Below are the code and all the weights of a small trained network. Each question names an input and a class and asks about switching units off, where a switched-off unit gives its printed mean instead of its output.

import numpy as np


def w(rows, s, z=0):
    codes = np.array(rows[::2]) - 128.0
    scale = np.full(codes.shape[1], s)
    scale[-1] = z or s
    return codes * scale


def f(y):
    return np.maximum(y, 0)


def log_softmax(a):
    a = a - a.max(-1, keepdims=True)
    return a - np.log(np.exp(a).sum(-1, keepdims=True))


def net(x, mask):
    res = np.array(x, float).reshape(1, 4) / 4 @ E
    y = f(res @ A[0][:, :-1].T + A[0][:, -1])
    res = res + np.where(mask, y, B[0][:, -1]) @ B[0][:, :-1]
    return log_softmax(res[-1] @ U[:, :-1].T + U[:, -1])


A, B = {}, {}
E = w([
[250,125,133,46,137,100,157,120],'x0',
[123,130,148,153,127,184,254,136],'x1',
[74,127,38,79,126,54,187,125],'x2',
[188,128,24,207,125,175,119,134],'x3',
],0.01)
A[0] = w([
[128,127,143,149,126,163,237,130,2],'N0',
[73,137,120,162,128,149,122,136,90],'N1',
[64,141,117,158,124,143,103,127,97],'N2',
[180,125,67,169,129,136,123,134,72],'N3',
[141,130,151,145,134,153,162,133,49],'N4',
[166,128,68,167,126,153,125,125,60],'N5',
[127,129,108,118,127,121,140,116,93],'N6',
[105,124,125,148,130,127,126,125,93],'N7',
[134,138,104,106,131,102,42,135,44],'N8',
[78,114,133,167,137,132,121,119,85],'N9',
[110,136,69,99,128,96,149,128,66],'N10',
[102,132,78,109,122,101,154,124,55],'N11',
[138,117,116,125,112,100,80,118,36],'N12',
[128,127,110,110,136,109,66,133,29],'N13',
[143,125,89,149,132,153,126,115,65],'N14',
[87,126,134,170,125,141,110,130,78],'N15',
[148,131,98,153,130,144,118,131,82],'N16',
[137,131,132,130,138,124,97,125,82],'N17',
[125,117,112,119,129,120,106,124,51],'N18',
[101,117,84,102,136,108,145,136,60],'N19',
[182,130,205,169,128,177,82,129,9],'N20',
[82,126,228,65,129,100,136,124,23],'N21',
[251,131,127,67,130,112,155,126,51],'N22',
],0.032,0.0079)
B[0] = w([
[100,173,126,128,129,127,124,19,239],'N0',
[85,81,123,126,122,125,125,144,203],'N1',
[83,84,135,124,127,129,133,154,211],'N2',
[130,194,123,133,133,122,127,176,215],'N3',
[129,144,126,124,126,124,120,76,173],'N4',
[123,195,144,116,124,129,130,170,211],'N5',
[149,114,127,122,117,130,129,130,149],'N6',
[114,109,130,122,129,129,133,135,156],'N7',
[103,163,131,132,126,131,129,50,207],'N8',
[97,88,132,125,127,131,131,145,193],'N9',
[207,97,134,121,121,127,129,124,197],'N10',
[202,96,125,143,137,135,129,129,188],'N11',
[109,148,128,128,127,133,126,81,170],'N12',
[104,151,128,123,126,131,139,75,180],'N13',
[125,169,126,128,129,130,131,154,175],'N14',
[99,81,122,138,138,125,120,141,195],'N15',
[129,162,124,129,127,131,125,159,174],'N16',
[135,134,127,120,130,125,124,100,152],'N17',
[130,139,118,135,140,123,123,105,145],'N18',
[189,100,131,127,130,124,120,129,180],'N19',
[253,72,125,127,126,125,133,117,240],'N20',
[128,226,124,129,128,129,127,202,232],'N21',
[39,29,129,133,128,129,127,165,254],'N22',
],0.05,0.024)
U = w([
[50,55,151,175,148,90,181,186,225],'0',
[135,237,148,164,151,86,177,232,236],'1',
[254,87,146,170,144,89,182,131,49],'2',
[89,178,143,168,148,94,174,12,1],'3',
],0.0053,0.0009)

Each question gives the input, the list of numbers given to net, and the class t.
The units are the neurons (one row each of A and B). Each row of codes is followed by its name. A weight is (code - 128) times the scale printed after its matrix; where a second scale follows, it is the last column's (A, B and U).
mask holds one flag per neuron, in row order. A switched-off neuron (its flag False) gives its mean, the last column of its row in B, instead of its output. The means were averaged over made-up inputs and are rounded, as every weight is.
A unit's drop is (log p(t) with every unit on - log p(t) with that unit switched off) / (log p(t) with every unit on - log p(t) with every unit switched off).
The circuit of an input: a set's keep is (log p(t) with only the set's units on - log p(t) with every unit switched off) / (log p(t) with every unit on - log p(t) with every unit switched off). Starting from the 12 units with the biggest drops (on a tie, the unit counted first), units are removed one at a time, each time the one whose removal leaves the highest keep (on an exact tie, the one counted first), for as long as the keep stays at least 0.8.
circuit, biggest first: the units of the circuit, biggest drop first
most important unit: the unit with the biggest drop
top k neurons: the k neurons with the biggest drops, biggest first
drop when u is switched off: that unit's drop, to one decimal
input [5,1,7,8], class 1: most important unit : N3
input [4,-1,-5,-3], class 2: top 3 neurons : (N20 N2 N1)
input [-1,-8,6,-6], class 3: top 3 neurons : (N8 N20 N13)
input [6,8,-8,-7], class 2: top 3 neurons : (N20 N8 N13)
input [-1,-2,0,-3], class 1: top 2 neurons : (N0 N22)
input [7,8,0,-8], class 1: top 3 neurons : (N21 N8 N13)
input [2,-3,-7,-7], class 1: top 3 neurons : (N21 N10 N11)
input [3,-8,7,1], class 3: top 3 neurons : (N8 N20 N13)
input [-6,-7,-2,6], class 3: top 2 neurons : (N8 N22)
input [-3,-4,2,0], class 3: top 3 neurons : (N22 N8 N20)
input [-6,-8,-6,0], class 3: top 3 neurons : (N8 N22 N13)
input [5,-2,7,2], class 2: top 2 neurons : (N10 N11)
input [2,-8,-5,7], class 3: top 2 neurons : (N8 N21)
input [-1,7,-6,8], class 1: circuit, biggest first : (N5)
input [-4,-7,-7,-6], class 2: top 2 neurons : (N20 N0)
input [5,2,2,8], class 1: drop when N3 is switched off : 0.4
input [7,7,0,8], class 1: drop when N3 is switched off : 7.0
input [-6,5,-6,7], class 1: drop when N22 is switched off : 3.2
